Below is a small trained network, with its code and all its weights. Each question gives an input and a target symbol and asks what happens when units are switched off, that is, made to give their printed mean instead of their output.

import numpy as np


def w(rows, s, z=0):
    codes = np.array(rows[::2]) - 128.0
    scale = np.full(codes.shape[1], s)
    scale[-1] = z or s
    return codes * scale


def f(y):
    return y / 2 * (1 + np.tanh(0.7978845608 * (y + 0.044715 * y**3)))


def softmax(a):
    e = np.exp(a - a.max(-1, keepdims=True))
    return e / e.sum(-1, keepdims=True)


def log_softmax(a):
    a = a - a.max(-1, keepdims=True)
    return a - np.log(np.exp(a).sum(-1, keepdims=True))


def net(x, mask):
    ids = ['αδεζηθμξπσφψω'.index(c) for c in x.split()]
    T = len(ids)
    res = E[ids] + P[:T]
    u = 0
    for l in range(3):
        q, k, v = (res @ M[l].T for M in (Q, K, V))
        z = softmax(np.where(np.tri(T) > 0, q @ k.T / 4**0.5, -1e9)) @ v
        res = res + np.where(mask[u], z, O[l][:, -1]) @ O[l][:, :-1]
        u += 1
        y = f(res @ A[l][:, :-1].T + A[l][:, -1])
        res = res + np.where(mask[u : u + 8], y, B[l][:, -1]) @ B[l][:, :-1]
        u += 8
    return log_softmax(res[-1] @ U[:, :-1].T + U[:, -1])


Q, K, V, O, A, B = {}, {}, {}, {}, {}, {}
E = w([
[191,153,154,179,84,141],'α',
[108,133,78,65,98,146],'δ',
[137,139,214,137,114,118],'ε',
[87,66,139,168,157,16],'ζ',
[105,107,163,72,172,100],'η',
[212,173,160,152,120,132],'θ',
[161,153,153,106,108,142],'μ',
[58,83,157,36,143,99],'ξ',
[140,107,134,200,94,109],'π',
[195,167,49,122,67,94],'σ',
[174,126,107,200,171,248],'φ',
[26,78,183,124,77,154],'ψ',
[115,136,135,120,45,170],'ω',
],0.015)
P = w([
[111,237,108,175,182,145],'0',
[133,10,157,192,120,163],'1',
[50,158,46,207,109,140],'2',
[182,56,119,135,105,153],'3',
[57,156,53,219,117,125],'4',
[191,68,114,91,136,145],'5',
[40,144,77,227,116,130],'6',
],0.012)
Q[0] = w([
[237,87,223,2,26,93],'0.h0',
[144,105,131,80,87,127],'0.h0',
[248,161,147,130,53,164],'0.h0',
[122,204,150,24,210,203],'0.h0',
],0.0071)
K[0] = w([
[127,1,109,125,27,68],'0.h0',
[48,111,113,63,128,92],'0.h0',
[193,150,123,140,54,150],'0.h0',
[143,66,70,108,140,217],'0.h0',
],0.0075)
V[0] = w([
[153,130,234,176,110,21],'0.h0',
[83,123,134,107,101,81],'0.h0',
[185,151,135,43,198,103],'0.h0',
[112,127,180,150,98,3],'0.h0',
],0.0068)
O[0] = w([
[140,87,2,145,191,178,140],'0.h0',
[108,96,84,152,166,55,76],'0.h0',
[130,136,204,103,180,143,1],'0.h0',
[141,128,62,162,208,113,109],'0.h0',
],0.0097,0.0035)
A[0] = w([
[243,10,241,120,119,140,252],'0.n0',
[64,86,178,114,95,176,121],'0.n1',
[66,141,118,111,180,23,87],'0.n2',
[83,105,72,138,110,72,39],'0.n3',
[163,97,135,93,95,253,182],'0.n4',
[143,198,116,178,121,101,119],'0.n5',
[114,19,158,149,24,84,199],'0.n6',
[58,171,143,83,69,112,201],'0.n7',
],0.0068,0.0023)
B[0] = w([
[63,74,47,41,92,118,221],'0.n0',
[149,181,67,150,166,68,171],'0.n1',
[24,103,70,170,167,166,178],'0.n2',
[138,173,227,135,150,129,189],'0.n3',
[119,106,184,39,132,9,216],'0.n4',
[52,119,255,64,70,204,165],'0.n5',
[224,126,47,43,185,207,254],'0.n6',
[104,139,187,215,192,14,180],'0.n7',
],0.0068,0.0057)
Q[1] = w([
[111,174,76,58,233,91],'1.h0',
[171,4,103,190,204,120],'1.h0',
[75,54,113,192,102,109],'1.h0',
[227,105,104,248,82,168],'1.h0',
],0.0047)
K[1] = w([
[201,2,83,87,105,147],'1.h0',
[166,110,142,157,135,170],'1.h0',
[192,65,220,160,164,91],'1.h0',
[135,111,141,206,151,143],'1.h0',
],0.0058)
V[1] = w([
[183,136,181,127,95,146],'1.h0',
[166,78,211,134,170,86],'1.h0',
[128,28,87,137,75,165],'1.h0',
[254,84,187,120,242,189],'1.h0',
],0.0064)
O[1] = w([
[150,189,153,62,28,97,10],'1.h0',
[128,135,93,60,89,74,33],'1.h0',
[248,170,96,176,2,91,253],'1.h0',
[153,195,69,71,77,201,21],'1.h0',
],0.0064,0.0025)
A[1] = w([
[139,221,149,136,156,233,74],'1.n0',
[195,101,92,170,174,151,102],'1.n1',
[175,77,73,33,105,143,140],'1.n2',
[135,192,204,255,65,135,253],'1.n3',
[120,155,131,229,166,138,211],'1.n4',
[58,189,166,130,142,75,210],'1.n5',
[37,55,85,73,135,97,236],'1.n6',
[64,167,39,90,117,157,155],'1.n7',
],0.0082,0.0032)
B[1] = w([
[172,163,89,100,132,136,139],'1.n0',
[161,105,189,51,81,157,204],'1.n1',
[181,63,170,145,136,141,254],'1.n2',
[94,159,102,180,104,110,244],'1.n3',
[90,137,65,154,120,89,247],'1.n4',
[116,106,156,164,125,253,200],'1.n5',
[163,147,109,171,127,164,223],'1.n6',
[147,158,133,183,101,110,164],'1.n7',
],0.011,0.0085)
Q[2] = w([
[15,183,61,151,71,23],'2.h0',
[27,202,183,52,139,34],'2.h0',
[189,102,167,41,192,13],'2.h0',
[94,202,164,2,142,110],'2.h0',
],0.0069)
K[2] = w([
[13,223,96,150,181,181],'2.h0',
[155,129,151,231,43,185],'2.h0',
[144,18,44,159,2,5],'2.h0',
[99,72,214,150,69,127],'2.h0',
],0.0056)
V[2] = w([
[182,122,142,21,210,254],'2.h0',
[206,163,37,59,208,121],'2.h0',
[160,94,32,150,159,67],'2.h0',
[86,46,175,187,251,166],'2.h0',
],0.0079)
O[2] = w([
[124,170,202,147,201,50,164],'2.h0',
[136,197,93,169,210,124,63],'2.h0',
[71,148,2,85,218,162,121],'2.h0',
[47,53,187,121,224,156,249],'2.h0',
],0.0095,0.014)
A[2] = w([
[107,38,144,100,152,194,91],'2.n0',
[143,118,190,206,140,14,12],'2.n1',
[39,2,172,21,128,122,41],'2.n2',
[59,66,59,120,155,137,98],'2.n3',
[81,122,174,125,75,161,168],'2.n4',
[147,53,191,62,134,95,1],'2.n5',
[118,219,59,116,176,19,66],'2.n6',
[189,74,152,86,65,120,84],'2.n7',
],0.0083,0.003)
B[2] = w([
[194,142,78,163,60,83,230],'2.n0',
[200,180,141,78,146,236,204],'2.n1',
[170,189,80,123,154,82,251],'2.n2',
[132,176,253,36,34,115,230],'2.n3',
[165,58,87,126,133,77,202],'2.n4',
[91,194,87,117,177,171,197],'2.n5',
[46,75,122,14,176,194,143],'2.n6',
[2,84,45,91,238,131,188],'2.n7',
],0.0069,0.027)
U = w([
[250,132,38,168,173,79,209],'α',
[164,45,111,54,152,172,138],'δ',
[65,144,2,118,181,182,33],'ε',
[208,113,119,119,83,79,67],'ζ',
[169,196,67,137,130,172,2],'η',
[159,167,133,169,144,11,105],'θ',
[146,110,69,132,93,211,55],'μ',
[129,55,148,185,101,152,224],'ξ',
[89,167,99,101,115,89,151],'π',
[102,100,50,165,136,82,129],'σ',
[189,128,161,163,95,122,126],'φ',
[85,134,130,198,156,127,210],'ψ',
[173,197,46,217,105,99,143],'ω',
],0.0079,0.0061)

Each question gives the input, a string of symbols that net reads in full, and the target symbol t.
The units are the heads (4 rows each of Q, K, V and O) and the neurons (one row each of A and B). Each row of codes is followed by its name. A weight is (code - 128) times the scale printed after its matrix; where a second scale follows, it is the last column's (O, A, B and U).
mask holds one flag per unit, layer by layer, with each layer's heads first. A switched-off unit (its flag False) gives its mean, the last column of its rows in O or B, instead of its output. The means were averaged over made-up inputs and are rounded, as every weight is.
A unit's drop is (log p(t) with every unit on - log p(t) with that unit switched off) / (log p(t) with every unit on - log p(t) with every unit switched off).
The circuit of an input: a set's keep is (log p(t) with only the set's units on - log p(t) with every unit switched off) / (log p(t) with every unit on - log p(t) with every unit switched off). Starting from the 12 units with the biggest drops (on a tie, the unit counted first), units are removed one at a time, each time the one whose removal leaves the highest keep (on an exact tie, the one counted first), for as long as the keep stays at least 0.8.
circuit, biggest first: the units of the circuit, biggest drop first
unit that matters most: the unit with the biggest drop
top k neurons: the k neurons with the biggest drops, biggest first
k most important neurons of layer l: the k neurons of layer l with the biggest drops, biggest first
input δ θ ε η, target α: circuit, biggest first : (2.n3 2.h0)
input ω δ φ, target σ: 3 most important neurons of layer 2 : (2.n7 2.n2 2.n4)
input δ σ η ω, target α: circuit, biggest first : (2.n3 2.h0)
input ξ η ζ ζ φ ζ σ, target θ: circuit, biggest first : (2.h0 1.h0 1.n5 0.h0)
input ζ ζ φ σ φ ζ, target ε: circuit, biggest first : (2.h0)
input α ξ θ ζ ε μ θ, target ω: circuit, biggest first : (2.h0 1.n0 1.n2)
input φ ζ α φ α θ φ, target δ: top 3 neurons : (2.n7 2.n1 0.n4)
input δ σ φ ζ ε, target α: 2 most important neurons of layer 0 : (0.n6 0.n7)
input ζ ζ α ζ μ, target π: top 4 neurons : (2.n3 0.n6 1.n4 0.n2)
input φ θ φ φ ψ, target δ: top 4 neurons : (0.n6 2.n7 2.n1 1.n5)
input θ θ σ δ ζ φ δ, target η: top 3 neurons : (1.n0 2.n1 2.n6)
input θ φ ε, target η: top 2 neurons : (1.n0 2.n1)
input σ ψ ζ ζ μ, target ξ: top 2 neurons : (0.n6 1.n5)
input ξ π α σ μ, target θ: top 2 neurons : (2.n2 1.n5)
input η ζ ζ μ σ, target ψ: top 2 neurons : (0.n6 1.n5)
input δ θ δ, target α: top 2 neurons : (2.n2 1.n5)
input φ ψ π δ, target α: unit that matters most : 2.n3
input θ ψ ζ, target η: top 2 neurons : (1.n0 2.n1)
input ε π ζ δ σ, target ε: 2 most important neurons of layer 1 : (1.n0 1.n2)
input φ μ ζ η ω δ ξ, target δ: 3 most important neurons of layer 2 : (2.n7 2.n1 2.n4)
input η ε θ φ ξ σ ζ, target ψ: unit that matters most : 0.n6
input ε δ ε, target ε: 3 most important neurons of layer 1 : (1.n0 1.n2 1.n1)
input ζ σ σ, target π: top 2 neurons : (2.n3 0.n6)
input θ θ δ φ, target α: top 3 neurons : (2.n3 1.n1 0.n0)
input μ ζ μ ψ ζ ζ π, target φ: top 3 neurons : (0.n6 2.n1 1.n5)
input ω ψ α ψ μ, target σ: 2 most important neurons of layer 0 : (0.n6 0.n7)
